Below is a small trained network, with its code and all its weights. Each question gives an input and a class and asks what happens when units are switched off, that is, made to give their printed mean instead of their output.

import numpy as np


def w(rows, s, z=0):
    codes = np.array(rows[::2]) - 128.0
    scale = np.full(codes.shape[1], s)
    scale[-1] = z or s
    return codes * scale


def f(y):
    return np.maximum(y, 0)


def log_softmax(a):
    a = a - a.max(-1, keepdims=True)
    return a - np.log(np.exp(a).sum(-1, keepdims=True))


def net(x, mask):
    res = np.array(x, float).reshape(1, 5) / 4 @ E
    y = f(res @ A[0][:, :-1].T + A[0][:, -1])
    res = res + np.where(mask, y, B[0][:, -1]) @ B[0][:, :-1]
    return log_softmax(res[-1] @ U[:, :-1].T + U[:, -1])


A, B = {}, {}
E = w([
[148,91,104,129,128,53,90,119,81],'x0',
[121,82,99,229,180,169,174,175,121],'x1',
[140,173,19,136,148,113,131,176,154],'x2',
[246,116,188,81,99,167,208,156,160],'x3',
[149,174,116,104,175,68,186,106,211],'x4',
],0.011)
A[0] = w([
[111,106,143,198,138,213,167,155,127,215],'neuron 1',
[180,105,153,98,147,167,136,131,97,119],'neuron 2',
[145,137,133,36,104,91,100,132,118,172],'neuron 3',
[88,174,74,159,136,114,141,187,122,181],'neuron 4',
[186,150,127,65,153,121,197,169,254,237],'neuron 5',
[89,161,226,53,54,180,126,109,87,135],'neuron 6',
[26,147,141,119,121,133,80,80,127,174],'neuron 7',
[160,95,151,224,128,185,130,165,100,180],'neuron 8',
[115,208,105,169,150,120,204,142,178,70],'neuron 9',
[149,193,132,103,137,144,195,119,217,74],'neuron 10',
[212,160,90,82,107,50,92,115,124,170],'neuron 11',
[102,66,97,184,191,140,166,112,88,253],'neuron 12',
[52,172,147,121,152,116,49,55,106,142],'neuron 13',
[158,185,141,102,174,132,179,114,211,171],'neuron 14',
],0.0098,0.0032)
B[0] = w([
[84,100,179,146,1,191,152,157,122,222],'neuron 1',
[146,114,180,103,115,181,113,127,138,179],'neuron 2',
[172,230,226,61,112,144,169,78,182,203],'neuron 3',
[125,60,123,115,179,101,111,111,122,188],'neuron 4',
[57,250,129,86,56,48,86,151,132,254],'neuron 5',
[171,151,181,79,153,251,142,131,158,232],'neuron 6',
[79,150,142,99,140,88,191,165,84,209],'neuron 7',
[82,84,181,176,126,141,169,144,117,218],'neuron 8',
[124,98,116,208,131,101,127,126,107,186],'neuron 9',
[107,227,24,156,103,2,108,142,110,205],'neuron 10',
[55,133,189,59,201,100,144,62,112,205],'neuron 11',
[106,80,130,230,127,153,98,212,70,217],'neuron 12',
[22,179,117,85,72,28,137,140,132,219],'neuron 13',
[127,180,133,162,101,37,123,178,141,215],'neuron 14',
],0.0088,0.013)
U = w([
[98,145,211,65,108,107,137,117,131,251],'0',
[118,114,108,121,175,124,102,61,131,16],'1',
[122,1,220,214,129,190,140,171,105,217],'2',
[86,152,89,167,113,42,99,169,98,194],'3',
[126,56,65,163,239,95,88,119,79,33],'4',
[144,117,128,119,101,118,99,119,209,7],'5',
[186,155,159,100,118,225,112,134,144,103],'6',
],0.0097,0.0026)

Each question gives the input, the list of numbers given to net, and the class t.
The units are the neurons (one row each of A and B). Each row of codes is followed by its name. A weight is (code - 128) times the scale printed after its matrix; where a second scale follows, it is the last column's (A, B and U).
mask holds one flag per neuron, in row order. A switched-off neuron (its flag False) gives its mean, the last column of its row in B, instead of its output. The means were averaged over made-up inputs and are rounded, as every weight is.
A unit's drop is (log p(t) with every unit on - log p(t) with that unit switched off) / (log p(t) with every unit on - log p(t) with every unit switched off).
The circuit of an input: a set's keep is (log p(t) with only the set's units on - log p(t) with every unit switched off) / (log p(t) with every unit on - log p(t) with every unit switched off). Starting from the 12 units with the biggest drops (on a tie, the unit counted first), units are removed one at a time, each time the one whose removal leaves the highest keep (on an exact tie, the one counted first), for as long as the keep stays at least 0.8.
circuit, biggest first: the units of the circuit, biggest drop first
top k neurons: the k neurons with the biggest drops, biggest first
drop when u is switched off: that unit's drop, to one decimal
input [-5,3,-7,-7,4], class 3: circuit, biggest first -> [neuron 3]
input [3,-8,4,-7,8], class 0: top 3 neurons -> [neuron 11; neuron 3; neuron 12]
input [-2,-6,5,7,3], class 3: top 3 neurons -> [neuron 10; neuron 14; neuron 5]
input [2,-3,1,-5,4], class 0: top 3 neurons -> [neuron 10; neuron 12; neuron 11]
input [4,3,-3,4,3], class 3: top 2 neurons -> [neuron 6; neuron 3]
input [7,-7,7,-4,7], class 0: top 2 neurons -> [neuron 11; neuron 3]
input [-6,3,-6,7,3], class 3: top 2 neurons -> [neuron 10; neuron 14]
input [-8,-2,5,1,-6], class 6: top 2 neurons -> [neuron 12; neuron 13]
input [-4,5,2,-8,-4], class 2: drop when neuron 5 is switched off -> 0.1
input [1,-2,-2,7,6], class 3: drop when neuron 11 is switched off -> -0.1
input [6,-2,-8,3,-6], class 6: drop when neuron 6 is switched off -> 0.3
